Below is a small trained network, with its code and all its weights. Each question gives an input and a target symbol and asks what happens when units are switched off, that is, made to give their printed mean instead of their output.

import numpy as np


def w(rows, s, z=0):
    codes = np.array(rows[::2]) - 128.0
    scale = np.full(codes.shape[1], s)
    scale[-1] = z or s
    return codes * scale


def norm(h):
    return h / np.sqrt((h * h).mean(-1, keepdims=True) + 1e-5)


def f(y):
    return np.maximum(y, 0)


def softmax(a):
    e = np.exp(a - a.max(-1, keepdims=True))
    return e / e.sum(-1, keepdims=True)


def log_softmax(a):
    a = a - a.max(-1, keepdims=True)
    return a - np.log(np.exp(a).sum(-1, keepdims=True))


def net(x, mask):
    ids = ['αβγεηθξσφψ'.index(c) for c in x.split()]
    T = len(ids)
    res = E[ids] + P[:T]
    u = 0
    for l in range(2):
        r = norm(res)
        for j in range(3):
            rows = slice(2 * j, 2 * j + 2)
            q, k, v = (r @ M[l][rows].T for M in (Q, K, V))
            z = softmax(np.where(np.tri(T) > 0, q @ k.T / 2**0.5, -1e9)) @ v
            o = O[l][rows]
            res = res + np.where(mask[u + j], z, o[:, -1]) @ o[:, :-1]
        u += 3
        y = f(norm(res) @ A[l][:, :-1].T + A[l][:, -1])
        res = res + np.where(mask[u : u + 12], y, B[l][:, -1]) @ B[l][:, :-1]
        u += 12
    return log_softmax(norm(res)[-1] @ U[:, :-1].T + U[:, -1])


Q, K, V, O, A, B = {}, {}, {}, {}, {}, {}
E = w([
[47,167,80,160,173,65,113,174,122],'α',
[90,134,56,143,97,232,80,176,137],'β',
[107,163,210,229,123,182,81,176,123],'γ',
[154,118,89,24,201,187,194,178,108],'ε',
[82,190,173,110,109,134,141,237,183],'η',
[119,78,95,134,141,155,82,218,62],'θ',
[71,135,226,73,156,99,126,83,62],'ξ',
[106,216,92,123,131,174,206,92,130],'σ',
[131,113,218,81,219,24,6,200,181],'φ',
[135,101,61,161,136,101,123,74,131],'ψ',
],0.014)
P = w([
[234,141,168,136,58,34,160,185,133],'0',
[61,176,145,45,131,91,18,122,141],'1',
[52,165,146,64,152,97,28,135,135],'2',
[59,153,136,66,171,117,51,132,131],'3',
[49,142,126,90,171,114,62,135,130],'4',
[47,135,119,95,190,129,74,129,136],'5',
[36,117,117,83,179,138,85,133,139],'6',
[34,107,97,94,192,154,90,131,149],'7',
[28,104,109,92,194,165,110,122,137],'8',
[26,89,95,112,198,165,118,131,138],'9',
[11,81,102,115,193,170,133,127,134],'10',
[29,101,80,134,226,178,133,133,154],'11',
[10,73,108,126,210,177,158,122,128],'12',
[2,65,92,129,204,190,164,128,136],'13',
],0.0072)
Q[0] = w([
[64,145,109,111,126,155,81,157,124],'0.h1',
[68,145,112,138,160,93,128,130,143],'0.h1',
[12,131,85,132,182,110,114,92,151],'0.h2',
[210,65,138,163,106,135,174,75,146],'0.h2',
[105,118,146,106,137,123,107,135,76],'0.h3',
[158,123,175,150,134,34,198,127,95],'0.h3',
],0.012)
K[0] = w([
[160,101,182,159,86,98,168,65,159],'0.h1',
[219,113,77,173,77,84,204,90,149],'0.h1',
[215,139,75,115,63,38,146,104,145],'0.h2',
[2,52,83,122,175,154,44,91,153],'0.h2',
[156,132,77,181,179,163,152,132,194],'0.h3',
[235,199,115,78,21,69,80,146,145],'0.h3',
],0.0083)
V[0] = w([
[203,74,58,145,138,67,138,145,111],'0.h1',
[37,98,78,125,208,158,100,196,114],'0.h1',
[215,143,125,3,145,156,109,121,183],'0.h2',
[150,138,127,122,98,111,244,163,101],'0.h2',
[111,98,113,227,213,79,216,140,17],'0.h3',
[166,69,220,111,104,146,161,128,46],'0.h3',
],0.0058)
O[0] = w([
[184,81,111,88,201,148,78,113,206,148],'0.h1',
[98,98,112,120,2,87,63,143,209,166],'0.h1',
[165,33,76,221,102,114,87,37,136,163],'0.h2',
[183,218,57,73,81,82,143,41,166,207],'0.h2',
[105,207,87,20,115,105,19,71,111,103],'0.h3',
[148,152,215,95,143,193,70,131,69,2],'0.h3',
],0.0061,0.0042)
A[0] = w([
[141,108,59,138,108,215,99,143,109,74],'0.n1',
[103,211,153,137,128,176,206,34,182,79],'0.n2',
[133,175,112,183,91,255,94,131,142,158],'0.n3',
[140,116,159,76,160,95,165,52,51,156],'0.n4',
[113,33,158,60,179,112,147,144,158,223],'0.n5',
[205,113,94,170,63,105,81,100,159,23],'0.n6',
[110,71,97,77,112,101,109,68,176,214],'0.n7',
[153,86,232,121,157,35,110,120,140,5],'0.n8',
[99,92,78,100,123,132,134,149,184,180],'0.n9',
[155,98,87,78,65,206,208,143,118,197],'0.n10',
[145,216,191,207,128,140,90,105,210,118],'0.n11',
[58,181,136,194,175,64,57,121,92,181],'0.n12',
],0.0071,0.0029)
B[0] = w([
[59,158,116,196,99,147,163,121,78,207],'0.n1',
[168,50,2,126,120,150,165,200,112,157],'0.n2',
[120,70,178,125,195,70,174,101,80,201],'0.n3',
[72,143,72,200,144,207,180,99,126,162],'0.n4',
[77,170,129,195,172,187,64,134,110,223],'0.n5',
[144,142,165,141,158,182,104,150,184,148],'0.n6',
[165,186,166,186,98,155,109,118,117,227],'0.n7',
[87,125,116,153,196,92,146,119,26,158],'0.n8',
[99,188,147,192,114,136,144,133,124,253],'0.n9',
[103,114,124,162,220,77,132,102,163,195],'0.n10',
[131,46,113,82,92,152,208,72,179,151],'0.n11',
[57,97,89,90,80,110,133,87,149,226],'0.n12',
],0.0071)
Q[1] = w([
[98,190,87,207,77,118,111,136,178],'1.h1',
[114,75,41,200,67,177,66,54,63],'1.h1',
[21,97,106,171,175,123,153,113,195],'1.h2',
[95,132,94,170,149,180,97,153,82],'1.h2',
[186,103,194,92,73,72,138,151,112],'1.h3',
[254,133,165,54,79,126,94,153,52],'1.h3',
],0.0093)
K[1] = w([
[89,182,55,196,74,137,103,130,176],'1.h1',
[79,183,79,99,101,211,107,175,208],'1.h1',
[254,134,152,145,107,94,133,182,89],'1.h2',
[152,76,170,151,67,142,145,188,112],'1.h2',
[72,82,95,88,184,162,86,126,181],'1.h3',
[19,99,68,89,157,132,103,101,215],'1.h3',
],0.0096)
V[1] = w([
[98,36,100,124,134,104,73,140,31],'1.h1',
[142,82,84,192,53,165,106,62,117],'1.h1',
[254,103,141,71,140,118,66,152,102],'1.h2',
[131,75,87,198,97,224,77,178,130],'1.h2',
[140,48,82,138,129,50,134,134,216],'1.h3',
[64,128,57,120,212,134,48,75,75],'1.h3',
],0.0066)
O[1] = w([
[110,64,93,142,153,109,103,163,100,130],'1.h1',
[192,113,130,167,122,115,105,54,91,179],'1.h1',
[55,156,72,155,177,74,147,87,149,3],'1.h2',
[100,153,69,71,80,126,55,149,99,216],'1.h2',
[157,245,128,176,140,172,154,195,35,76],'1.h3',
[46,100,115,162,94,254,172,88,208,198],'1.h3',
],0.0081,0.0041)
A[1] = w([
[119,132,237,153,166,105,1,98,187,113],'1.n1',
[121,229,66,158,174,106,92,150,85,83],'1.n2',
[93,72,192,65,229,10,105,167,158,67],'1.n3',
[89,86,151,93,184,190,101,70,71,104],'1.n4',
[168,100,102,188,103,65,94,199,210,148],'1.n5',
[145,199,172,113,143,44,167,99,135,75],'1.n6',
[77,208,133,97,140,150,96,41,91,80],'1.n7',
[96,139,131,86,61,212,134,197,232,131],'1.n8',
[132,93,183,150,43,32,75,87,138,107],'1.n9',
[119,109,142,132,137,194,97,45,212,110],'1.n10',
[210,217,147,133,140,23,161,129,58,2],'1.n11',
[181,152,205,137,66,96,152,177,52,193],'1.n12',
],0.0073)
B[1] = w([
[208,119,113,104,119,55,254,162,104,177],'1.n1',
[110,79,85,85,82,177,132,112,195,228],'1.n2',
[207,140,140,160,142,89,129,151,141,184],'1.n3',
[179,123,54,111,88,91,111,138,112,211],'1.n4',
[89,165,175,175,109,67,133,129,84,176],'1.n5',
[69,111,129,136,143,140,123,56,159,137],'1.n6',
[170,141,157,147,106,129,158,147,87,200],'1.n7',
[156,168,178,134,58,177,175,118,98,228],'1.n8',
[172,115,140,96,181,146,75,143,180,154],'1.n9',
[120,130,171,95,137,156,42,152,83,254],'1.n10',
[26,130,189,141,100,226,169,80,63,137],'1.n11',
[85,68,57,105,134,175,71,107,139,212],'1.n12',
],0.0095,0.005)
U = w([
[124,162,180,136,86,134,166,154,130,145],'α',
[144,103,95,121,86,133,85,181,94,134],'β',
[147,120,145,135,155,86,124,138,122,253],'γ',
[183,143,131,173,106,118,90,66,143,185],'ε',
[100,140,152,108,147,113,133,74,27,99],'η',
[67,160,95,113,109,72,110,101,175,57],'θ',
[123,37,158,105,118,140,128,97,153,117],'ξ',
[167,109,61,135,100,118,199,108,126,110],'σ',
[96,91,140,244,143,131,147,148,120,84],'φ',
[126,151,134,110,210,178,94,132,151,130],'ψ',
],0.011,0.0042)

Each question gives the input, a string of symbols that net reads in full, and the target symbol t.
The units are the heads (2 rows each of Q, K, V and O) and the neurons (one row each of A and B). Each row of codes is followed by its name. A weight is (code - 128) times the scale printed after its matrix; where a second scale follows, it is the last column's (O, A, B and U).
mask holds one flag per unit, layer by layer, with each layer's heads first. A switched-off unit (its flag False) gives its mean, the last column of its rows in O or B, instead of its output. The means were averaged over made-up inputs and are rounded, as every weight is.
A unit's drop is (log p(t) with every unit on - log p(t) with that unit switched off) / (log p(t) with every unit on - log p(t) with every unit switched off).
The circuit of an input: a set's keep is (log p(t) with only the set's units on - log p(t) with every unit switched off) / (log p(t) with every unit on - log p(t) with every unit switched off). Starting from the 12 units with the biggest drops (on a tie, the unit counted first), units are removed one at a time, each time the one whose removal leaves the highest keep (on an exact tie, the one counted first), for as long as the keep stays at least 0.8.
circuit, biggest first: the units of the circuit, biggest drop first
most important unit: the unit with the biggest drop
k most important neurons: the k neurons with the biggest drops, biggest first
top k neurons in layer l: the k neurons of layer l with the biggest drops, biggest first
which heads matter: for each layer, one digit per head in row order, 1 if its drop is at least 0.15 and else 0, layers parted by /
input α σ γ ψ β η ε φ θ θ θ β ε θ, target α: most important unit	1.n8
input ξ θ β σ θ ψ, target ξ: which heads matter	001 / 001
input φ ε σ θ η β ε σ, target φ: circuit, biggest first	(0.h2, 1.h2)
input β θ θ η φ β ξ θ β ε σ, target β: circuit, biggest first	(1.h2, 0.n2)
input α ξ ε σ η β γ β β β σ, target α: which heads matter	110 / 110
input θ β ψ β α φ ξ η σ γ ξ, target θ: circuit, biggest first	(1.h2, 0.h3, 0.h1)
input θ β β β σ φ γ, target θ: circuit, biggest first	(1.h2, 0.h1, 0.n12)
input φ β β ε, target φ: which heads matter	000 / 000
input ξ θ φ ξ φ θ β ξ ψ ξ ψ β, target ξ: circuit, biggest first	(1.h3, 0.h3, 0.n3)
input β σ σ, target σ: 3 most important neurons	(0.n2, 1.n10, 0.n10)
input η ξ φ β ψ β ψ β, target η: which heads matter	000 / 001
input σ θ σ φ β γ β ε ε θ, target σ: circuit, biggest first	(0.h2, 1.n10, 0.n5)
input ε γ β α ψ β α, target ε: circuit, biggest first	(0.h2, 1.h1)
input σ η ξ α ξ, target σ: most important unit	0.n2
input β θ ε ξ θ γ β θ θ ξ, target β: circuit, biggest first	(1.h2, 1.n4)
input ψ ε β ε α ψ, target ψ: which heads matter	100 / 000
input η η η α ξ η γ, target ξ: top 3 neurons in layer 1	(1.n12, 1.n9, 1.n6)
input β β θ ψ, target β: which heads matter	010 / 011
input γ θ θ β, target γ: which heads matter	011 / 001
input ε η β φ θ α ψ ξ γ σ θ φ β, target ε: most important unit	0.h2
input ξ θ ψ φ σ η ψ ε ψ β η β θ, target ξ: top 2 neurons in layer 0	(0.n4, 0.n10)
input θ θ θ ψ θ ε, target θ: circuit, biggest first	(1.h2, 0.h3, 0.h1)
input θ θ β θ θ, target θ: which heads matter	001 / 010
input θ γ ξ, target θ: top 2 neurons in layer 1	(1.n8, 1.n4)
input ε α ξ ξ ε ψ θ ε θ α, target ε: circuit, biggest first	(0.h2, 1.h1, 0.n7)
input η φ β β ψ ψ ε, target η: circuit, biggest first	(1.h3, 1.n11)
input γ η β φ σ, target γ: most important unit	1.h3
input θ θ ψ ε σ ξ ε γ ξ ξ φ ε, target θ: circuit, biggest first	(1.h2, 0.h1, 0.h3)
input θ θ α β σ ψ ψ, target θ: which heads matter	011 / 010
input η ξ β ε γ, target ξ: which heads matter	000 / 000
